Below are the code and all the weights of a small trained network. Each question names an input and a class and asks about switching units off, where a switched-off unit gives its printed mean instead of its output.

import numpy as np


def w(rows, s, z=0):
    codes = np.array(rows[::2]) - 128.0
    scale = np.full(codes.shape[1], s)
    scale[-1] = z or s
    return codes * scale


def f(y):
    return y / 2 * (1 + np.tanh(0.7978845608 * (y + 0.044715 * y**3)))


def log_softmax(a):
    a = a - a.max(-1, keepdims=True)
    return a - np.log(np.exp(a).sum(-1, keepdims=True))


def net(x, mask):
    res = np.array(x, float).reshape(1, 8) / 4 @ E
    y = f(res @ A[0][:, :-1].T + A[0][:, -1])
    res = res + np.where(mask, y, B[0][:, -1]) @ B[0][:, :-1]
    return log_softmax(res[-1] @ U[:, :-1].T + U[:, -1])


A, B = {}, {}
E = w([
[126,132,103,120,139,114,115,135,116,145],'x0',
[132,177,82,254,109,95,85,86,171,116],'x1',
[137,122,119,136,149,119,150,103,118,114],'x2',
[60,80,128,82,136,130,75,19,172,141],'x3',
[77,209,182,148,180,145,184,118,156,183],'x4',
[137,45,105,148,80,87,208,130,185,205],'x5',
[43,92,59,144,149,176,161,190,181,85],'x6',
[128,121,119,137,137,123,135,115,112,128],'x7',
],0.0079)
A[0] = w([
[184,170,121,167,101,116,153,208,105,119,28],'N0',
[130,97,108,160,80,83,197,123,149,167,78],'N1',
[181,172,99,207,85,115,166,185,81,106,99],'N2',
[102,81,148,86,128,131,71,46,194,138,131],'N3',
[186,218,23,253,65,129,99,73,203,140,24],'N4',
[32,118,61,164,184,148,166,177,174,109,85],'N5',
[89,210,154,171,154,127,167,108,168,176,57],'N6',
[123,164,136,133,192,177,82,130,93,70,68],'N7',
[144,87,112,175,74,126,154,132,175,213,79],'N8',
[203,53,64,144,18,117,68,129,118,37,49],'N9',
[84,185,187,169,163,134,163,128,155,188,3],'N10',
[172,146,199,96,131,46,125,103,106,156,108],'N11',
[212,173,177,147,109,97,113,57,126,213,91],'N12',
[216,132,155,116,141,141,184,211,124,122,124],'N13',
[115,201,114,157,127,159,60,121,99,65,127],'N14',
],0.0075,0.004)
B[0] = w([
[45,117,108,221,184,110,65,115,100,140,196],'N0',
[182,50,212,89,175,83,54,108,195,156,190],'N1',
[85,132,111,176,145,156,80,66,132,154,236],'N2',
[53,133,83,234,173,206,63,85,77,166,229],'N3',
[168,106,64,42,54,255,210,146,108,196,252],'N4',
[142,92,118,146,46,96,58,207,118,5,219],'N5',
[88,193,116,93,154,88,170,138,119,129,184],'N6',
[234,50,208,93,203,86,45,128,196,149,194],'N7',
[194,92,212,150,215,57,79,114,183,177,198],'N8',
[39,250,143,32,194,9,200,135,78,122,245],'N9',
[65,192,152,52,165,30,188,129,94,119,168],'N10',
[116,119,99,128,54,140,97,214,122,49,226],'N11',
[146,104,112,171,39,96,86,202,116,42,255],'N12',
[69,112,117,189,153,202,85,57,82,186,231],'N13',
[202,87,176,99,168,112,83,133,182,185,234],'N14',
],0.0079,0.0056)
U = w([
[249,82,199,119,216,79,86,106,201,180,73],'0',
[36,154,98,248,165,184,78,46,89,175,59],'1',
[63,245,130,51,169,24,203,125,105,118,101],'2',
[145,108,111,173,29,97,93,205,122,5,62],'3',
[166,112,122,51,107,254,199,123,108,189,210],'4',
[153,137,138,147,144,134,151,102,134,132,249],'5',
],0.0086,0.012)

Each question gives the input, the list of numbers given to net, and the class t.
The units are the neurons (one row each of A and B). Each row of codes is followed by its name. A weight is (code - 128) times the scale printed after its matrix; where a second scale follows, it is the last column's (A, B and U).
mask holds one flag per neuron, in row order. A switched-off neuron (its flag False) gives its mean, the last column of its row in B, instead of its output. The means were averaged over made-up inputs and are rounded, as every weight is.
A unit's drop is (log p(t) with every unit on - log p(t) with that unit switched off) / (log p(t) with every unit on - log p(t) with every unit switched off).
The circuit of an input: a set's keep is (log p(t) with only the set's units on - log p(t) with every unit switched off) / (log p(t) with every unit on - log p(t) with every unit switched off). Starting from the 12 units with the biggest drops (on a tie, the unit counted first), units are removed one at a time, each time the one whose removal leaves the highest keep (on an exact tie, the one counted first), for as long as the keep stays at least 0.8.
circuit, biggest first: the units of the circuit, biggest drop first
unit that matters most: the unit with the biggest drop
top k neurons: the k neurons with the biggest drops, biggest first
drop of u: that unit's drop, to one decimal
input [-8,-1,1,-2,2,7,-4,-2], class 0: circuit, biggest first	[N8]
input [-5,1,-7,-3,6,-7,-5,-6], class 0: top 3 neurons	[N7 N14 N9]
input [2,6,7,4,-3,2,-5,5], class 4: top 2 neurons	[N4 N5]
input [-8,-3,2,7,2,0,-3,2], class 1: top 2 neurons	[N3 N4]
input [1,-1,2,7,-7,0,-3,5], class 1: top 2 neurons	[N3 N10]
input [3,7,-7,-4,5,5,2,-2], class 4: top 2 neurons	[N4 N9]
input [3,7,-3,-3,1,-4,6,0], class 4: top 2 neurons	[N4 N12]
input [4,-7,-3,2,5,8,-6,-6], class 0: top 3 neurons	[N8 N1 N4]
input [5,-2,-7,6,-7,-3,-6,-7], class 2: top 2 neurons	[N9 N13]
input [-8,1,2,-8,0,6,7,-6], class 1: top 2 neurons	[N13 N2]
input [-3,2,4,7,-2,-2,-8,-7], class 3: top 2 neurons	[N12 N11]
input [-5,6,3,-1,0,-1,5,-2], class 4: top 2 neurons	[N4 N12]
input [1,-6,5,-5,-1,4,8,-6], class 3: top 2 neurons	[N5 N4]
input [4,4,-6,-8,-7,-6,-3,6], class 1: unit that matters most	N2
input [-6,-5,-2,-6,-2,-2,-3,-1], class 1: circuit, biggest first	[N13 N0]
input [-7,-5,5,3,-2,-5,-7,-5], class 3: circuit, biggest first	[N11 N12]
input [8,-4,0,6,0,5,-8,-6], class 3: circuit, biggest first	[N12 N11]
input [-5,7,-7,-2,-7,2,-5,-5], class 2: drop of N9	1.4
input [-8,-4,4,7,7,8,2,-3], class 0: drop of N8	0.8
input [-6,-5,-8,7,-5,-1,-2,2], class 1: drop of N4	0.2
input [5,-7,4,0,1,4,7,-4], class 3: circuit, biggest first	[N5]
